Below are the code and all the weights of a small trained network. Each question names an input and a class and asks about switching units off, where a switched-off unit gives its printed mean instead of its output.

import numpy as np


def w(rows, s, z=0):
    codes = np.array(rows[::2]) - 128.0
    scale = np.full(codes.shape[1], s)
    scale[-1] = z or s
    return codes * scale


def norm(h):
    return h / np.sqrt((h * h).mean(-1, keepdims=True) + 1e-5)


def f(y):
    return y / 2 * (1 + np.tanh(0.7978845608 * (y + 0.044715 * y**3)))


def log_softmax(a):
    a = a - a.max(-1, keepdims=True)
    return a - np.log(np.exp(a).sum(-1, keepdims=True))


def net(x, mask):
    res = np.array(x, float).reshape(1, 6) / 4 @ E
    u = 0
    for l in range(2):
        y = f(norm(res) @ A[l][:, :-1].T + A[l][:, -1])
        res = res + np.where(mask[u : u + 9], y, B[l][:, -1]) @ B[l][:, :-1]
        u += 9
    return log_softmax(norm(res)[-1] @ U[:, :-1].T + U[:, -1])


A, B = {}, {}
E = w([
[68,132,77,135,149,191,185,48,207,222],'x0',
[138,63,66,94,136,133,98,117,22,181],'x1',
[113,118,127,125,137,130,130,134,125,120],'x2',
[157,149,61,129,254,223,143,154,182,143],'x3',
[133,126,133,136,127,128,126,127,127,133],'x4',
[131,129,114,133,115,131,132,131,124,126],'x5',
],0.0084)
A[0] = w([
[159,210,226,178,147,147,172,166,132,87,205],'L0N0',
[90,110,157,114,56,30,118,73,88,88,254],'L0N1',
[86,80,141,79,2,157,140,80,140,162,177],'L0N2',
[111,124,148,128,63,13,156,207,123,103,202],'L0N3',
[218,85,151,102,193,211,149,130,81,85,166],'L0N4',
[113,119,102,95,154,161,242,23,130,216,117],'L0N5',
[91,67,115,99,134,99,153,42,87,171,13],'L0N6',
[136,113,127,185,183,147,125,139,177,35,198],'L0N7',
[9,144,152,183,89,134,147,54,176,158,102],'L0N8',
],0.0078,0.0041)
B[0] = w([
[146,135,106,117,130,185,138,154,151,54,217],'L0N0',
[61,183,105,192,140,147,93,110,120,219,255],'L0N1',
[176,2,71,167,158,102,103,109,161,120,208],'L0N2',
[114,145,167,102,158,133,178,95,158,134,231],'L0N3',
[173,138,128,62,138,70,148,104,131,146,196],'L0N4',
[56,148,180,148,76,112,55,145,95,141,241],'L0N5',
[133,108,93,173,118,201,56,161,93,119,155],'L0N6',
[139,152,167,146,90,188,131,112,116,78,198],'L0N7',
[181,104,75,128,220,32,182,43,190,157,217],'L0N8',
],0.0098,0.0087)
A[1] = w([
[105,147,129,151,145,157,98,98,151,130,119],'L1N0',
[118,148,116,128,187,196,78,118,182,102,164],'L1N1',
[110,92,170,95,136,148,147,185,87,137,1],'L1N2',
[20,116,161,178,124,175,92,102,149,120,110],'L1N3',
[91,208,180,190,111,138,132,121,203,122,66],'L1N4',
[101,122,136,110,106,137,116,100,99,209,128],'L1N5',
[82,112,125,12,151,110,84,136,163,147,97],'L1N6',
[35,133,103,129,172,112,106,122,55,224,131],'L1N7',
[184,79,127,64,147,123,85,155,63,155,121],'L1N8',
],0.011,0.0053)
B[1] = w([
[128,109,105,151,94,90,83,155,60,124,174],'L1N0',
[92,133,151,112,112,141,128,162,38,171,200],'L1N1',
[140,143,48,140,86,160,95,218,154,163,121],'L1N2',
[112,103,101,226,77,59,63,139,122,158,215],'L1N3',
[107,19,55,147,93,57,36,120,78,221,209],'L1N4',
[138,254,154,63,143,150,146,116,154,85,192],'L1N5',
[210,99,156,149,165,115,173,66,212,100,142],'L1N6',
[184,150,182,42,100,223,218,230,105,2,253],'L1N7',
[48,73,100,161,176,73,97,60,222,239,168],'L1N8',
],0.0083,0.012)
U = w([
[13,90,67,248,57,103,40,157,80,174,61],'0',
[132,221,210,62,127,230,176,217,95,44,53],'1',
[143,100,107,110,227,22,179,47,230,168,254],'2',
],0.011,0.003)

Each question gives the input, the list of numbers given to net, and the class t.
The units are the neurons (one row each of A and B). Each row of codes is followed by its name. A weight is (code - 128) times the scale printed after its matrix; where a second scale follows, it is the last column's (A, B and U).
mask holds one flag per neuron, layer by layer. A switched-off neuron (its flag False) gives its mean, the last column of its row in B, instead of its output. The means were averaged over made-up inputs and are rounded, as every weight is.
A unit's drop is (log p(t) with every unit on - log p(t) with that unit switched off) / (log p(t) with every unit on - log p(t) with every unit switched off).
unit that matters most: the unit with the biggest drop
top k neurons: the k neurons with the biggest drops, biggest first
top k neurons in layer l: the k neurons of layer l with the biggest drops, biggest first
drop of u: that unit's drop, to one decimal
input [-1,-1,-5,8,3,4], class 1: unit that matters most => L0N1
input [3,4,6,1,-4,7], class 1: top 2 neurons => (L1N7, L1N4)
input [-5,1,-3,0,0,-2], class 1: top 2 neurons => (L0N1, L0N4)
input [0,7,-2,-7,1,4], class 1: top 4 neurons => (L1N7, L0N1, L1N4, L1N5)
input [-5,-7,4,0,-4,-7], class 0: top 4 neurons => (L1N4, L1N7, L1N5, L0N4)
input [-2,1,8,6,8,-2], class 2: top 2 neurons => (L0N4, L1N7)
input [2,-1,-7,0,5,-5], class 2: top 3 neurons => (L0N8, L0N1, L0N7)
input [-8,2,4,4,-7,0], class 2: top 2 neurons in layer 1 => (L1N8, L1N7)
input [1,7,0,8,1,1], class 1: top 3 neurons => (L1N7, L0N2, L0N8)
input [2,-8,6,-4,6,6], class 2: top 2 neurons => (L0N8, L0N5)
input [4,0,-5,-8,-1,3], class 2: top 2 neurons => (L0N8, L0N2)
input [-8,7,7,-8,7,-2], class 1: top 2 neurons => (L0N1, L1N7)
input [2,-6,8,7,3,-2], class 0: top 2 neurons => (L1N7, L1N4)
input [8,5,6,7,-5,1], class 1: top neuron => (L1N7)
input [7,-1,-7,4,7,5], class 0: drop of L0N5 => 1.6
input [5,-2,8,-3,2,6], class 2: drop of L0N8 => 2.3
input [7,-8,3,-6,0,7], class 2: drop of L0N8 => 3.5
